Here is a tiny trained network, its code and every weight. The questions are about switching its units off for an input and a target symbol, where a switched-off unit gives its printed mean instead of its output.

import numpy as np


def w(rows, s, z=0):
    codes = np.array(rows[::2]) - 128.0
    scale = np.full(codes.shape[1], s)
    scale[-1] = z or s
    return codes * scale


def f(y):
    return y / 2 * (1 + np.tanh(0.7978845608 * (y + 0.044715 * y**3)))


def softmax(a):
    e = np.exp(a - a.max(-1, keepdims=True))
    return e / e.sum(-1, keepdims=True)


def log_softmax(a):
    a = a - a.max(-1, keepdims=True)
    return a - np.log(np.exp(a).sum(-1, keepdims=True))


def net(x, mask):
    ids = ['ΔΛΦΨαβηθμπω'.index(c) for c in x.split()]
    T = len(ids)
    res = E[ids] + P[:T]
    u = 0
    for l in range(3):
        r = res
        for j in range(2):
            rows = slice(4 * j, 4 * j + 4)
            q, k, v = (r @ M[l][rows].T for M in (Q, K, V))
            z = softmax(np.where(np.tri(T) > 0, q @ k.T / 4**0.5, -1e9)) @ v
            o = O[l][rows]
            res = res + np.where(mask[u + j], z, o[:, -1]) @ o[:, :-1]
        u += 2
        y = f(res @ A[l][:, :-1].T + A[l][:, -1])
        res = res + np.where(mask[u : u + 4], y, B[l][:, -1]) @ B[l][:, :-1]
        u += 4
    return log_softmax(res[-1] @ U[:, :-1].T + U[:, -1])


Q, K, V, O, A, B = {}, {}, {}, {}, {}, {}
E = w([
[99,105,135],'Δ',
[248,8,97],'Λ',
[91,99,184],'Φ',
[199,189,123],'Ψ',
[83,95,92],'α',
[163,162,93],'β',
[140,148,54],'η',
[138,135,157],'θ',
[105,113,100],'μ',
[125,130,96],'π',
[184,169,181],'ω',
],0.017)
P = w([
[117,132,134],'0',
[168,99,144],'1',
[199,68,150],'2',
[222,44,153],'3',
[239,23,151],'4',
[249,1,164],'5',
],0.0056)
Q[0] = w([
[26,254,131],'0.h0',
[107,173,146],'0.h0',
[161,95,102],'0.h0',
[202,21,107],'0.h0',
[120,121,123],'0.h1',
[152,127,132],'0.h1',
[116,121,124],'0.h1',
[135,129,124],'0.h1',
],0.017)
K[0] = w([
[23,252,141],'0.h0',
[106,140,131],'0.h0',
[105,151,150],'0.h0',
[197,59,121],'0.h0',
[134,136,122],'0.h1',
[129,121,107],'0.h1',
[133,136,128],'0.h1',
[128,128,119],'0.h1',
],0.023)
V[0] = w([
[142,139,143],'0.h0',
[76,53,63],'0.h0',
[130,121,120],'0.h0',
[236,248,253],'0.h0',
[210,9,199],'0.h1',
[229,51,56],'0.h1',
[113,4,135],'0.h1',
[203,186,69],'0.h1',
],0.0027)
O[0] = w([
[108,114,122,137],'0.h0',
[178,169,154,133],'0.h0',
[138,137,123,138],'0.h0',
[8,36,71,157],'0.h0',
[208,94,74,248],'0.h1',
[254,82,142,225],'0.h1',
[193,146,62,179],'0.h1',
[155,84,196,143],'0.h1',
],0.0047,0.0015)
A[0] = w([
[87,174,162,162],'0.n0',
[78,201,94,74],'0.n1',
[62,91,254,1],'0.n2',
[25,215,146,32],'0.n3',
],0.0088,0.0042)
B[0] = w([
[55,45,254,83],'0.n0',
[96,57,191,2],'0.n1',
[90,85,93,112],'0.n2',
[161,207,118,29],'0.n3',
],0.009,0.001)
Q[1] = w([
[186,74,132],'1.h0',
[125,133,96],'1.h0',
[55,247,137],'1.h0',
[32,231,142],'1.h0',
[133,101,134],'1.h1',
[102,125,131],'1.h1',
[101,174,118],'1.h1',
[165,218,95],'1.h1',
],0.016)
K[1] = w([
[173,57,120],'1.h0',
[130,137,148],'1.h0',
[13,238,152],'1.h0',
[33,249,135],'1.h0',
[150,131,122],'1.h1',
[109,95,140],'1.h1',
[73,101,144],'1.h1',
[91,186,115],'1.h1',
],0.015)
V[1] = w([
[93,99,87],'1.h0',
[19,41,73],'1.h0',
[82,108,254],'1.h0',
[156,165,238],'1.h0',
[89,168,103],'1.h1',
[177,62,82],'1.h1',
[151,105,148],'1.h1',
[156,95,123],'1.h1',
],0.0081)
O[1] = w([
[148,147,147,109],'1.h0',
[185,216,142,44],'1.h0',
[129,221,50,28],'1.h0',
[96,147,69,102],'1.h0',
[151,62,171,44],'1.h1',
[127,254,75,254],'1.h1',
[114,173,100,177],'1.h1',
[119,185,100,194],'1.h1',
],0.0098,0.0038)
A[1] = w([
[38,16,2,187],'1.n0',
[141,211,197,186],'1.n1',
[125,146,230,3],'1.n2',
[74,183,230,93],'1.n3',
],0.0094,0.004)
B[1] = w([
[5,199,111,251],'1.n0',
[189,75,151,166],'1.n1',
[159,140,83,69],'1.n2',
[146,153,146,94],'1.n3',
],0.017,0.0022)
Q[2] = w([
[172,175,162],'2.h0',
[159,69,113],'2.h0',
[73,74,84],'2.h0',
[8,126,54],'2.h0',
[120,190,208],'2.h1',
[113,75,43],'2.h1',
[138,141,86],'2.h1',
[159,131,46],'2.h1',
],0.013)
K[2] = w([
[127,177,106],'2.h0',
[148,99,102],'2.h0',
[125,64,151],'2.h0',
[72,48,149],'2.h0',
[92,138,188],'2.h1',
[132,152,71],'2.h1',
[145,217,145],'2.h1',
[182,249,140],'2.h1',
],0.012)
V[2] = w([
[108,121,229],'2.h0',
[115,120,107],'2.h0',
[156,142,88],'2.h0',
[154,140,59],'2.h0',
[166,85,26],'2.h1',
[125,122,175],'2.h1',
[158,91,4],'2.h1',
[146,131,2],'2.h1',
],0.0072)
O[2] = w([
[210,84,180,4],'2.h0',
[85,130,119,144],'2.h0',
[104,162,97,189],'2.h0',
[67,172,83,220],'2.h0',
[151,177,249,198],'2.h1',
[107,142,79,77],'2.h1',
[144,159,245,224],'2.h1',
[180,107,254,255],'2.h1',
],0.0062,0.002)
A[2] = w([
[212,58,67,163],'2.n0',
[87,1,160,207],'2.n1',
[145,122,75,254],'2.n2',
[108,155,109,97],'2.n3',
],0.023,0.0099)
B[2] = w([
[160,197,156,211],'2.n0',
[104,146,253,208],'2.n1',
[127,64,18,254],'2.n2',
[160,224,180,147],'2.n3',
],0.037,0.0089)
U = w([
[170,48,148,217],'Δ',
[8,174,104,151],'Λ',
[241,42,117,220],'Φ',
[195,157,59,34],'Ψ',
[142,112,173,20],'α',
[82,67,77,188],'β',
[78,53,145,144],'η',
[65,207,48,103],'θ',
[161,109,128,252],'μ',
[105,207,94,73],'π',
[238,175,128,32],'ω',
],0.013,0.011)

Each question gives the input, a string of symbols that net reads in full, and the target symbol t.
The units are the heads (4 rows each of Q, K, V and O) and the neurons (one row each of A and B). Each row of codes is followed by its name. A weight is (code - 128) times the scale printed after its matrix; where a second scale follows, it is the last column's (O, A, B and U).
mask holds one flag per unit, layer by layer, with each layer's heads first. A switched-off unit (its flag False) gives its mean, the last column of its rows in O or B, instead of its output. The means were averaged over made-up inputs and are rounded, as every weight is.
A unit's drop is (log p(t) with every unit on - log p(t) with that unit switched off) / (log p(t) with every unit on - log p(t) with every unit switched off).
The circuit of an input: a set's keep is (log p(t) with only the set's units on - log p(t) with every unit switched off) / (log p(t) with every unit on - log p(t) with every unit switched off). Starting from the 12 units with the biggest drops (on a tie, the unit counted first), units are removed one at a time, each time the one whose removal leaves the highest keep (on an exact tie, the one counted first), for as long as the keep stays at least 0.8.
units of the circuit, in order: the units of the circuit, biggest drop first
unit that matters most: the unit with the biggest drop
k most important neurons: the k neurons with the biggest drops, biggest first
k most important neurons of layer l: the k neurons of layer l with the biggest drops, biggest first
which heads matter: for each layer, one digit per head in row order, 1 if its drop is at least 0.15 and else 0, layers parted by /
input μ Φ η, target Ψ: unit that matters most	1.h0
input π Δ Ψ π Λ α, target π: units of the circuit, in order	(1.n0; 2.n3)
input Λ Δ β π μ θ, target β: which heads matter	01 / 11 / 10
input θ β Δ ω ω, target θ: units of the circuit, in order	(1.h0; 1.n0; 2.n1)
input θ α θ Φ θ, target Ψ: 2 most important neurons	(0.n2; 1.n0)
input μ β Φ, target η: units of the circuit, in order	(1.h0; 1.h1; 2.n0; 2.n1)
input α ω Φ Δ, target Ψ: 2 most important neurons of layer 2	(2.n0; 2.n1)
input θ μ Φ α ω μ, target θ: 2 most important neurons	(1.n0; 2.n3)
input θ θ β, target β: 2 most important neurons	(2.n0; 1.n0)
input θ Ψ α Δ α Δ, target ω: which heads matter	00 / 11 / 10
input Δ θ θ Δ η η, target α: units of the circuit, in order	(2.n1; 1.h0; 0.h1)
input μ Ψ Φ η, target Ψ: 2 most important neurons of layer 2	(2.n0; 2.n1)
input α Ψ α θ ω β, target θ: units of the circuit, in order	(1.n0; 1.h0; 2.n1)
input Δ β θ θ η, target β: units of the circuit, in order	(1.n0; 2.n0; 2.n2)
input η Λ Δ β θ ω, target Ψ: 2 most important neurons	(1.n1; 2.n0)
input θ μ α θ, target ω: unit that matters most	1.n0
input η θ α θ β Ψ, target η: 2 most important neurons	(1.n0; 2.n1)
input θ Λ Δ μ π α, target π: units of the circuit, in order	(2.n3; 1.n0)
input π Φ α α, target ω: units of the circuit, in order	(1.h0; 2.n0; 1.n0)
input η Δ η, target Φ: which heads matter	10 / 10 / 01
input α μ Ψ π, target Λ: units of the circuit, in order	(1.n0; 1.h0; 2.n3; 2.n0)
input π μ α Λ, target ω: units of the circuit, in order	(1.h1; 2.h1)
input η θ Ψ α, target Λ: units of the circuit, in order	(1.n0)
input Ψ μ β α, target η: units of the circuit, in order	(2.n1; 2.n0)
